Each row is followed by its class.
[-25 -14 -36 -42 -33  -7  23 -19   6   0  20  28  -3  -1 -12 -27  22 -10
 -23  34  16  38 -33   5   6 -46 -16  -6  -5 -15  21 -22 -50 -14   1 -10
  68   3  12] -> P
[  4  11  13  22  36  -7 -29  15  56  33 -38  27  -6   6 -13 -48   3  36
  30  20  -7  29  27   6  36 -12  28 -16 -51  -7  18  -3  -7  16 -22 -36
 -32   5 -11] -> T
[  7  37  19  29  38  -1 -17  37  40  33 -27  33  -2   7 -10 -36   3  16
  15  38 -22  -8  43  17  26 -17  19   8 -24  19   0  -3   4  12 -19 -31
 -43   2   9] -> W
[  5  23   4  35  47 -11 -30  15  38  38  -4  24 -12   4 -14 -35  -3  18
  20  28 -14  18  43  14  46 -22  30  -2 -23   7   2  -8  -3  14 -13 -37
 -23  -2  -1] -> N
[-45 -43   7  -5 -25 -43  -8  -8 -12 -30  -4  -8   1 -26 -26 -45  40  17
  -7  20  -7  65 -17  -8  30 -47  -5 -32 -11 -11  40  16 -18 -13 -25 -31
 -18  25 -12] -> N
[ -5 -26   6 -35 -20   2  12  -8  -8 -43 -42  40  20 -23   5 -36   6   1
  -5  51  18  35 -12  27   8 -26  18 -30 -23 -51  -1  22 -27 -13 -18 -71
  56   3   4] -> E
[-36 -10 -17 -40 -42 -46  15 -17 -30 -14 -13  36 -18 -17 -16  -9  33 -11
 -33  36  -3   1 -41  27  -7 -13   0  -8  -9 -27  19  26  -7   1  -2 -12
   1  20 -17] -> P
[  8  -4 -43 -40 -15  -2  14 -16 -28  18  -5  30 -62  -7 -27 -49  34   2
 -30  19   6  -5 -15  29  17 -44  29  -1 -25 -21  17 -12 -53   1  12 -55
  23  -1   9] -> Y
[-21 -29 -30 -27 -28 -56  -6   7 -14  -9 -10  -6 -33 -33 -47 -29  10 -18
 -14  55  28  18 -11 -17  18 -42  25  31  31 -10  20 -20 -45   2   8 -12
 -38  -1  -5] -> K
[ 11   8  16  11  41  -6 -10  10  42  40   6  31   0   2 -19 -52   5   7
  18  42  -6  32  39 -21  37 -18  32 -12 -28   8  17 -22 -26  14  -4 -34
 -41   1   0] -> Y
[-26 -13  10  -7 -64 -36  24  -6 -47 -38 -19 -11  -2 -34  -5   1  30 -14
  -3  39  26  71 -70 -60   3 -49  -5 -45 -38 -35  26  46  30  -6 -18   0
  15  64 -43] -> B
[ -8  19  -2  28  45  -8 -16  18  39  24   0  17 -19 -13 -21 -38   2   8
   1  24 -16  -1  23  10  48 -39  43  -4 -45  -5  17 -24 -12   5 -10 -17
 -35   4   0] -> E
[-18  13  11  25  40 -10 -16  28  47  39 -29  16  -3   6 -19 -42  12   8
  34  32 -21  12  28   6  41 -12  50 -10 -47  -3  14   3  -4  21  -7 -12
 -12  12 -35] -> Y
[ 14  19   0  37  33   4 -14  17  35  28 -17  15 -10   3   4 -54  -2  33
  27  -8  -3  20  28   6  34 -20  18  -8 -38   1  14 -15  -4   5 -21 -32
  -7   6 -14] -> W
[ 12  13  21  43  24   0 -29  19  36  22   2  15  -6   1  -6 -48  13  18
  22   7 -18  15  38   7  34 -23  21 -15 -37   1  22  -5 -13   9 -22 -28
 -38  10 -19] -> W
[  9   4   7  23  35  -4 -20  17  35   6  -9  22   3  -9  -3 -47   5  32
  23  11 -10   3  26  -9  53 -17  35 -32 -43  -7   9  -8   7   8 -15 -31
 -19  10  -7] -> K
[  6  14  -1  19  31  -1 -25  27  50  52 -13  30 -13  -4 -24 -48  10   1
  29  25  -8  24  18   5  38 -25  26   4 -47  15  13 -11 -27  16 -16 -21
 -29  15  -5] -> Y
[-34  -6 -46  -8   7 -23  35  -5 -26  21  22  43 -15 -41 -42 -18  42 -34
 -45  24  -5  42 -36  -4  12 -45   3  -7 -14  -5  15  -8 -71 -25  19   3
   4  14   2] -> T
[-43 -30 -26   2 -33   0  -1   0   9  35  23   8 -21 -29 -45  -7  23 -53
 -26  43  26  73 -44 -25  15 -67   8   9 -16 -33  24 -15 -63 -19   2  13
  27  14 -30] -> B
[-33 -27 -40  -8 -21  -3  16  -3  -6  31 -13  -6 -27 -38 -24  -5  30 -39
 -16  23  30  47 -35 -33  18 -92  25  25  13 -22  -4  10  -1  -2 -12   1
  -4  32  10] -> Q
[-57 -38 -26  12 -56 -30  -8 -11  34  33 -15 -12 -36  -2 -36 -26  34 -47
 -18  39  -6  46 -27  -2  20 -57   0   5 -16 -28  11   5 -70 -12 -12   4
  48  -8  13] -> N
[-48 -33 -37   8 -31 -37   9  -6 -19  53  -5  20 -63 -33 -42 -16  33 -34
 -24  50  27  45 -33 -37  53 -75  20  41  -3 -52   3  15 -60   0 -27 -14
   0   7  26] -> Q
[-26   7 -32  19 -16  11  18   5   3  58  12  50 -41  -1 -24 -37  23 -24
 -37  39  12  50 -31  10  10 -59   9   5 -14 -23  16  10 -33  -9 -38 -11
 -16  11  18] -> B
[-40 -42 -26 -13 -36 -10 -13 -13  22   9  20  -2 -27 -24 -28 -43  14 -52
  -5  33  22  73 -19  11  12 -58  -1   8  -7   1  32   1 -63 -20 -17 -30
  17  11  22] -> E
[ 16  24   6  44  39 -18 -16  28  42  13 -18   5  -9   1  -7 -31   8  39
  20  20 -13  10  36  -3  37 -31  37 -18 -34  -1  11 -12  18  26 -15 -22
 -20  14 -11] -> F
[  7  15  12  20  35   7 -28   5  42  42 -12  23 -14  12   0 -65  -9  12
  18  25  -5  12  41   3  29 -13  27 -11 -40  -1  15 -11 -27   3 -14 -57
 -29 -10  -6] -> W
[-15 -18 -46 -59  -1 -37   4  -7  -8 -28 -23   0 -11 -13  -2 -15 -20  27
 -11  26  24  -9   3  -6  11 -15   9  15   4 -31  10   9  -2 -17  -8 -49
 -51   2   1] -> W
[ -37   11  -29  -18  -35  -18  -25   18    7   -1   34   -9  -18  -24
  -17  -19   20  -49  -26   63   -1   37  -40  -46   38 -114   16   -2
   -5  -38   -2    6   -5  -18  -43   35  -26   33    6] -> K
[-18  -7 -44 -51  17 -20   3 -23 -24  22   0  35 -12 -26 -18 -50  26 -38
  -7  45  36  15 -32 -12  25 -58 -17   7 -16  15  27 -10 -37 -24  11 -30
  30   5   9] -> P
[ 25  25  13  18  35  -2 -36  25  37  13 -24  31   4   3 -12 -33 -15  20
  19  34  -5   4  24   8  30 -10  33 -13 -54   0  17 -13  -5  17 -15 -28
 -44   7 -24] -> E
[ 10   5   6  48  37   3 -27  29  31  14 -10  21   1   2 -19 -19  -1   9
  15  34 -11   5  28  -1  25 -18  20 -12 -12   9   3 -20  -6  21 -24 -24
 -16  -3   9] -> F
[-36 -27 -34 -37  23   8 -14  -8   7  18 -30 -29 -27  39  -6 -21  22  -8
 -25   9   3  20 -10   0 -18 -37  -9 -22  46  -5  -8  22  25 -13 -21 -26
  51 -23  13] -> A
[ 17  35  -9  10  30   0 -29  28  38  33 -25  29  -6   8  -3 -41 -10  30
  18  26  -7   5  23 -22  32 -27  32   4 -40  -4  19 -22  -9  23 -14 -24
 -54  10 -12] -> W
[ 10  21 -77 -38  15   2  21 -32  -1  45  24  32 -41 -15 -25 -10  12 -24
 -41   2  22  23 -16  14   8 -29  19  21 -40  10  16  -8 -19 -44  30 -20
 -15  -6  29] -> E
[ 19  30  14  33  20 -13 -13  32  45  16  -1  15  -5  -9  -6 -26   6  16
  27  30  -8  27  30  -8  45 -34  45  -8 -33   2  10 -23  10  16 -14 -16
 -13  17   8] -> Y
[  6 -28 -67 -29 -11 -22  15   7   3 -26  19 -33 -38 -31 -14  -1  29   2
 -69  -4  13   2 -38 -20   5 -81 -25 -54 -16 -29  -3 -13 -30 -30 -13 -26
  17  18  36] -> A
[ 11  20  -6  18  39 -12 -18  23  45  40  -6  55  -1  -7 -18 -43  17  12
  22  30 -13   4  22   8  36 -15  24   8 -43   9  12  -2 -15  16 -14  -8
 -53  20  -7] -> B
[ 20   2  -5   9  27 -14 -14  14  43  20 -16  19   0  -7 -19 -56  16   7
  21  32  -1  10  22 -22  25 -17  19 -16 -44   5  12 -12 -13   2  -9 -13
 -39   9 -10] -> B
[-35 -10 -14  -3 -19 -31   4 -15   4  27  45  -9 -26 -14  -2 -17  40 -10
 -14  14   3  68 -29 -37  44 -87  10 -15  16 -30  15  -1 -41   6 -17   2
  30  28  22] -> T
[-44   2 -51   0 -30 -22  -1   2  -1  24   0  24 -61 -24 -23 -39  31 -43
 -25  26   3  42 -29   5  23 -85 -19  39 -20 -26  17  29 -26  -9 -38  14
 -15  24  23] -> F
[ -7  16  22  33  42   7 -40  27  39  46   8  33 -12   5 -21 -40   6   8
  16  31 -14  17  38   8  35  -9  32  -4 -35  -5  17   1 -24  21 -18 -27
 -34   3 -20] -> A
[-27 -36 -36 -18 -14 -52   3   7  10  -6  -1  -1  -7 -37  -2 -21  11  -3
 -31  30  36  27 -42 -10  26 -65  -4 -35 -20 -17  34  -4 -24 -24 -11 -28
  -6  32 -12] -> B
[-67 -23 -40   7 -13 -19  -5   4   8   7 -42   4 -56   3 -48 -11  19 -53
 -38  42 -16  -6 -20  43  -7 -32   2  18   3 -17   7  -1 -44 -24  -9   2
  34 -34  19] -> T
[  9  20  13  21  41  23 -31  16  40  52 -10  28  -9  -2 -11 -70   5   2
  22  14  -8  10  31 -15  42 -26  33  -4 -56  -5  15  -3 -33  16   1 -22
 -46   6 -27] -> K
[ 18  17  18  19  25   0 -26  14  50  31   3  41 -19   7 -10 -42   9  27
   6  22 -11  22  39  10  29 -14  27 -18 -41 -11  17 -15 -15  27  -7 -37
  -9   5  -8] -> A
[-13 -12 -63 -68  14  18  22 -15 -19  44 -10  33 -37   7 -26 -58  21 -26
 -32  59  31   9 -10 -17   3 -34  -2  -1 -19 -24  14  20 -52 -23  -2 -51
   3 -20  21] -> B
[-36 -24 -47  -8  13  26  -1 -10  11  30  -4  -2 -29 -16 -42  -8  20 -57
 -12  39  20  26 -39   1   6 -73  -5  -4 -18   1  13   1 -35 -17 -26 -15
  16  -4  48] -> T
[ 10  15   0   9  45  -6 -23  15  54  24 -16  24  -5  -5   6 -40 -12  21
  26  29   0  -3  45  13  38 -12  46  -6 -50 -15  12  -6   2  20 -15 -33
 -22   0  -6] -> Q
[  5  22  -4  34  50  13 -23  19  41  39 -12  22 -18  -5 -13 -55   3  15
  12   8 -13  24  27  18  25 -34  33  -3 -29   3  14 -29 -38  10 -11 -42
  -7  -6   2] -> W
[ -3  25   5  28  29  -3 -13  22  33  33  -6  23  -6   2  -8 -46   7  22
  18  24  -3   2  30  -2  42 -22  37 -14 -46  -6  21 -14   7  11  -8 -23
 -22  13 -29] -> P
[ -4  13   7  42  16  -7 -12  30  53  43 -20  17 -11   4 -24 -45  -1  13
  29  30  -6  21  18 -14  47 -30  42   5 -47  -4  15 -27 -20  21 -17  -2
 -32  14 -23] -> Y
[-35 -50 -25   2 -21 -18  -5   4  20  26  16   2 -15 -43 -42 -16  40 -44
 -12  38  26  21 -35  22  33 -69   6  18  -5 -12  16 -15 -86 -22  -4 -10
  39   5  16] -> B
[-19 -34 -36  -1 -29 -45   5  15 -20 -17   4 -21   1 -31   0  -5  36 -22
 -45   8   3  66 -33 -47  -7 -56   2 -38  45  -6  11  -1 -45 -28   1 -29
  18  18  23] -> W
[-40 -15 -55 -25 -28   4 -16  -4  23  -6  -4  -8 -20  -2 -15   0   0 -23
 -18  30   2  28 -26  10   0 -57  11  -7 -22 -16  32   5 -13  -1 -15 -11
   3  10  20] -> N
[-20  -3 -56 -26  -3   8   7 -10   1  -7  -9  20  -9 -35 -29 -14  -5 -25
 -33  37  22  26 -59  -6  -3 -62   6  -8 -24 -42  -9 -33 -21 -30 -26  -7
  17   1   8] -> P
[-72 -39  -1 -14 -20  11   1  -1   0  50 -16  20 -30 -28 -42 -42  32 -29
 -18  53  30  48 -16  24  33 -74   9  34  -1 -38  38  10 -30   5 -27 -23
  11  -2  -8] -> F
[-34  21 -38   0  28  -9  32  21 -21  33 -15  14 -46 -20 -27 -24  11  -9
 -18  35   3  14  -9  13  26 -50  29  39  21   7 -21  15  -7 -21 -20 -44
 -24   5  61] -> Y
[  9 -14 -34 -13 -22 -15  -7   0 -21  -3   4 -19 -42 -49 -40  -9  15 -38
  -3  34  44  29 -37  11  17 -58  19   6 -11  -8  10 -31 -18 -26 -17 -26
  38  -3  25] -> Y
[ 10 -39 -23   3 -48 -19   4 -14  26  31  12 -20 -34 -17   2   5  26   2
 -29 -15  24  14 -13   8  32 -84  -4  -9   1 -28  -3   0 -35  13   4 -34
  18  30   8] -> N
[ 30  30   6  18  33 -13 -15  14  24  17 -20  43  -8   9   4 -50  -3  29
  10  10 -13  -6  29  14  30   5  23 -18 -44   4  14 -15  -3  16  -8 -25
 -18   0 -13] -> E
[-49 -60 -11  14 -24 -19 -13  29  21  24 -22 -16 -29 -21 -31 -19  46 -11
 -46  21   5  25 -42  -2  20 -71  -6 -35   4 -12  33 -14 -52  -3 -17 -31
  28  11  11] -> B
[-54 -38  -2   0 -53 -11 -18 -14  13  14   0  27 -55 -19 -42 -34  38 -40
 -18  35 -14  21 -42  26  29 -77   2  23 -12 -32  28  -5 -61  31 -42   2
   2  15  30] -> E
[ 31  33  -4  17  44  -4 -19   8  21  29  -4  26 -10   9  -7 -33   1  30
   7  13  -7  19  24 -19  29 -30  21  -1 -25   2   7 -22 -14   8  -2 -30
 -35   3 -13] -> W
[ -2  12  -3   8  38   9 -17  18  36  17 -19  31  -9  -1 -18 -51   4  23
  13  26 -14   0  33  -1  28  -7  25 -12 -50 -18  14  -7 -20  13 -11 -42
 -32   1  -8] -> P
[  8  11   8  47  30   5 -39  28  58  47 -10  31 -12 -10 -21 -31  -3   3
  16  13  -5  -7  29  31  38  -9  31   8 -61   3  23 -36 -20  14 -14   3
 -18  -8 -23] -> Q
[ 15  12  -4  22  32  -3 -30  25  45  33 -16  22 -14 -10  -6 -45   1  23
  17  16  -2   3  31  -3  43 -32  19   1 -40  -7  10 -23 -15  23 -13 -27
 -15   6  -4] -> F
[  7  21  15  39  35  -8 -26  19  38  48   9  34  -5  -7 -18 -25  15  -1
  25  28  -9  17  29  -5  45 -32  28  -5 -27  15  12  -5   9  20 -22  -6
 -55  21   0] -> T
[-57 -35 -56  12  21  -6  13 -18  -4  45  49  19 -34 -13 -57 -19  26 -39
 -35  26  15  30 -34  -3  34 -91  -2  16  13 -10  16 -27 -53 -12  -8   9
  -6  13 -23] -> P
[-22 -21 -34 -42  10   7 -32  -4  15  34  -1   6 -17 -10 -23 -48  27 -12
 -16  20  -1 -13 -30  45  22 -16  13 -16 -37 -15   9   4 -87 -28 -13 -39
  38 -30  21] -> K
[-50 -28  34   3 -29 -15 -12  -7  41  16  -3 -14  -9 -26 -18 -41  20 -38
  -2  37   3  55 -25  12  30 -55   7 -21 -37 -38  14 -11 -37 -17 -24  -4
  54   2 -21] -> Y
[-12  13  25  50  24  10 -28  37  69  57 -13  24  -4  -8 -24 -56   3  10
  28  31  -9  40  16  12  47 -33  34 -15 -52  -8   5  -6 -22  21 -36 -14
 -19  16 -27] -> K
[ 31  25  -4  12  45 -10 -18  17  35   7  -6  21  -2  -8  12 -39  -5  22
  18  10  -6   5  31 -17  23  -7  29 -20 -33 -13  11 -15   1  16  -4 -19
 -28   7  -4] -> B
[-47 -23 -34 -15   5 -30   2  10  -8  48  -9  -2 -50  -8 -39 -46  49  -1
 -57  32  -4  22 -11 -25  36 -82   4   9   4 -10  20   3 -65 -10  12 -39
 -25   7   3] -> F
[  3  16  20  46  44   4 -29  20  41  33  -9  20  -1   4 -15 -42  -2  10
  33  37  -4  21  24   6  36 -20  32 -14 -51   5  16 -13  -9  17 -32 -14
 -12   1 -21] -> Q
[  4  42 -11  10  47  11 -27  27   9  40 -18  18 -18   7 -11 -40  -3  19
  25  24  -8  -1  30 -10  33 -13  40  10 -37   3  20  -4  -1  13  -8 -32
 -34   0 -15] -> W
[-20 -26 -13  -3 -16   2 -13   5  -9 -17   5  28   3 -15  -6 -14  -4  -5
 -24  24  22  25 -53   5  20 -55 -30 -13  -6 -15   6 -18 -26 -32 -36 -17
  29  14  -4] -> B
[ -2   4  -7  53  44  -4 -26  19  40  37 -20  17  -6   0 -19 -29  11   3
  29  12  -7  -3  21 -15  38 -19  37  -7 -34   0  14 -15  -6  20  -8 -10
 -24   5 -17] -> P
[-36 -23  -8 -33 -61 -17   3  -2 -33 -21   2  17 -35 -20 -20 -31  35 -11
  -6  27   9  53 -26   0  10 -49 -14   1   5 -25  43  16 -18  19 -26 -10
  15  29   3] -> T
[ 14  31  -4  28  31  -5 -24  23  62  53 -20  20 -11   6  -2 -50   2   6
  23  23  -9  -2  43   9  32 -31  36  13 -29   3   2 -10  -6  11 -18 -18
 -42   1   0] -> W
[-45 -23  -6 -16 -25 -18 -15 -10  13   5  14  13 -38  13 -20 -20  27 -27
 -52  33   3  42 -13  11  19 -68 -56  12  14 -23  21  -4 -28 -35 -22  -9
  34 -17  15] -> P
[-59 -41 -12  -6 -20 -37  -3  10  -3  25  16   7 -24 -17 -41 -17  24   9
 -38  15  14  31 -22  16  44 -71  15  16  26   2  46 -24 -12   3  -5  -5
 -39  29 -39] -> E
